Below is a small trained network, with its code and all its weights. Each question gives an input and a class and asks what happens when units are switched off, that is, made to give their printed mean instead of their output.

import numpy as np


def w(rows, s, z=0):
    codes = np.array(rows[::2]) - 128.0
    scale = np.full(codes.shape[1], s)
    scale[-1] = z or s
    return codes * scale


def f(y):
    return np.maximum(y, 0)


def log_softmax(a):
    a = a - a.max(-1, keepdims=True)
    return a - np.log(np.exp(a).sum(-1, keepdims=True))


def net(x, mask):
    res = np.array(x, float).reshape(1, 4) / 4 @ E
    y = f(res @ A[0][:, :-1].T + A[0][:, -1])
    res = res + np.where(mask, y, B[0][:, -1]) @ B[0][:, :-1]
    return log_softmax(res[-1] @ U[:, :-1].T + U[:, -1])


A, B = {}, {}
E = w([
[183,117,159,130,33,253],'x0',
[157,201,50,152,63,97],'x1',
[73,114,56,218,166,185],'x2',
[226,131,86,86,193,187],'x3',
],0.012)
A[0] = w([
[75,144,118,116,151,73,76],'neuron 1',
[156,147,138,134,126,179,134],'neuron 2',
[109,115,148,124,59,175,144],'neuron 3',
[121,104,121,157,172,40,155],'neuron 4',
[99,74,230,141,171,153,134],'neuron 5',
[131,102,150,105,164,136,95],'neuron 6',
[74,150,226,208,77,102,43],'neuron 7',
[149,191,105,160,117,125,94],'neuron 8',
[124,81,124,126,169,77,132],'neuron 9',
[210,121,112,111,167,173,61],'neuron 10',
[110,110,137,135,92,103,7],'neuron 11',
[177,142,173,63,81,70,49],'neuron 12',
[137,36,123,96,173,150,57],'neuron 13',
[83,79,158,163,193,187,55],'neuron 14',
[120,129,129,163,175,101,154],'neuron 15',
[182,195,85,203,77,80,49],'neuron 16',
[124,123,116,120,162,71,129],'neuron 17',
[139,114,203,96,142,116,91],'neuron 18',
[159,137,111,118,149,176,81],'neuron 19',
[132,98,176,152,84,219,167],'neuron 20',
[134,140,173,143,92,171,152],'neuron 21',
[92,64,185,105,168,146,71],'neuron 22',
[174,220,78,85,86,80,158],'neuron 23',
[141,125,104,250,132,165,96],'neuron 24',
[82,59,191,120,191,168,129],'neuron 25',
[91,131,192,193,91,108,57],'neuron 26',
[176,208,72,172,77,92,61],'neuron 27',
[132,175,111,98,207,120,88],'neuron 28',
[167,203,94,60,206,183,80],'neuron 29',
[98,98,92,209,154,168,46],'neuron 30',
[183,77,113,78,124,108,123],'neuron 31',
[76,115,102,217,211,213,51],'neuron 32',
[175,170,195,61,112,87,102],'neuron 33',
[182,75,141,160,58,142,149],'neuron 34',
[35,72,111,133,63,98,75],'neuron 35',
[169,109,145,129,53,174,156],'neuron 36',
[131,85,68,209,154,147,53],'neuron 37',
[129,137,186,202,100,211,157],'neuron 38',
[104,127,174,83,151,145,129],'neuron 39',
[128,143,114,124,171,78,151],'neuron 40',
[191,126,76,131,187,161,40],'neuron 41',
[147,157,122,113,175,67,234],'neuron 42',
[129,158,79,183,121,138,104],'neuron 43',
[84,115,88,130,207,41,155],'neuron 44',
],0.012,0.0019)
B[0] = w([
[185,137,123,69,148,141,204],'neuron 1',
[170,188,99,122,176,111,177],'neuron 2',
[156,184,82,74,203,125,192],'neuron 3',
[140,213,88,89,152,142,221],'neuron 4',
[53,203,77,240,53,163,216],'neuron 5',
[84,126,118,216,123,130,164],'neuron 6',
[254,39,153,199,205,39,217],'neuron 7',
[43,158,130,194,108,141,167],'neuron 8',
[164,178,111,96,170,185,189],'neuron 9',
[146,111,142,157,176,74,202],'neuron 10',
[148,92,125,153,150,69,155],'neuron 11',
[84,40,192,31,64,148,219],'neuron 12',
[135,113,121,221,104,135,181],'neuron 13',
[78,121,121,186,74,192,199],'neuron 14',
[156,165,75,64,159,170,178],'neuron 15',
[85,176,103,231,95,195,201],'neuron 16',
[139,183,118,71,160,161,190],'neuron 17',
[27,85,196,155,5,175,188],'neuron 18',
[176,151,156,128,156,37,173],'neuron 19',
[144,229,82,77,188,127,223],'neuron 20',
[189,176,77,73,147,176,184],'neuron 21',
[84,166,64,191,88,148,199],'neuron 22',
[73,119,131,209,49,187,215],'neuron 23',
[73,90,153,43,85,129,198],'neuron 24',
[58,193,89,214,125,155,217],'neuron 25',
[249,76,160,195,197,14,192],'neuron 26',
[48,197,130,249,75,165,205],'neuron 27',
[199,177,110,106,202,69,178],'neuron 28',
[201,80,174,213,164,6,205],'neuron 29',
[124,39,193,65,86,116,198],'neuron 30',
[118,79,139,120,85,78,177],'neuron 31',
[69,30,180,33,9,139,227],'neuron 32',
[90,21,195,71,36,159,223],'neuron 33',
[175,155,32,61,187,160,195],'neuron 34',
[224,67,147,145,187,65,209],'neuron 35',
[153,146,77,75,184,160,216],'neuron 36',
[93,63,217,58,77,97,191],'neuron 37',
[170,162,69,79,197,148,209],'neuron 38',
[58,147,113,164,92,130,173],'neuron 39',
[179,168,85,85,134,186,189],'neuron 40',
[172,92,180,186,175,14,188],'neuron 41',
[142,131,101,79,143,163,200],'neuron 42',
[76,96,192,130,81,190,175],'neuron 43',
[151,160,85,84,188,181,254],'neuron 44',
],0.006,0.015)
U = w([
[160,202,53,64,191,186,76],'0',
[78,165,77,247,89,184,207],'1',
[97,48,130,59,64,149,194],'2',
[197,92,102,204,183,31,2],'3',
],0.012,0.00038)

Each question gives the input, the list of numbers given to net, and the class t.
The units are the neurons (one row each of A and B). Each row of codes is followed by its name. A weight is (code - 128) times the scale printed after its matrix; where a second scale follows, it is the last column's (A, B and U).
mask holds one flag per neuron, in row order. A switched-off neuron (its flag False) gives its mean, the last column of its row in B, instead of its output. The means were averaged over made-up inputs and are rounded, as every weight is.
A unit's drop is (log p(t) with every unit on - log p(t) with that unit switched off) / (log p(t) with every unit on - log p(t) with every unit switched off).
The circuit of an input: a set's keep is (log p(t) with only the set's units on - log p(t) with every unit switched off) / (log p(t) with every unit on - log p(t) with every unit switched off). Starting from the 12 units with the biggest drops (on a tie, the unit counted first), units are removed one at a time, each time the one whose removal leaves the highest keep (on an exact tie, the one counted first), for as long as the keep stays at least 0.8.
circuit, biggest first: the units of the circuit, biggest drop first
top k neurons: the k neurons with the biggest drops, biggest first
drop when u is switched off: that unit's drop, to one decimal
input [1,-2,7,5], class 2: circuit, biggest first	neuron 32
input [3,2,3,-4], class 3: circuit, biggest first	neuron 7; neuron 26; neuron 35
input [-7,5,-1,-7], class 0: top 2 neurons	neuron 44; neuron 4
input [-2,-7,8,-1], class 2: top 3 neurons	neuron 32; neuron 30; neuron 37
input [-2,-6,-4,-6], class 1: top 2 neurons	neuron 5; neuron 18
input [-7,1,-8,-3], class 2: top 4 neurons	neuron 33; neuron 12; neuron 18; neuron 20
input [4,8,8,8], class 1: top 3 neurons	neuron 27; neuron 16; neuron 8
input [2,-5,4,-6], class 3: top 2 neurons	neuron 7; neuron 26
input [3,-4,-5,3], class 2: top 2 neurons	neuron 33; neuron 12
input [6,4,5,8], class 3: top 2 neurons	neuron 29; neuron 41
input [-3,-2,-7,7], class 2: top 2 neurons	neuron 33; neuron 12
input [-2,7,-6,-2], class 1: top 3 neurons	neuron 27; neuron 16; neuron 23
input [7,1,6,-2], class 0: top 2 neurons	neuron 20; neuron 38
input [-1,-5,-2,5], class 1: top neuron	neuron 7
input [3,-6,0,-8], class 3: top 3 neurons	neuron 7; neuron 26; neuron 35
input [3,-4,5,7], class 3: drop when neuron 41 is switched off	0.1
input [6,6,8,0], class 2: drop when neuron 32 is switched off	0.3
input [0,6,-1,8], class 3: drop when neuron 29 is switched off	0.2
input [5,4,7,0], class 2: drop when neuron 32 is switched off	0.2
input [0,-4,-5,2], class 2: circuit, biggest first	neuron 33
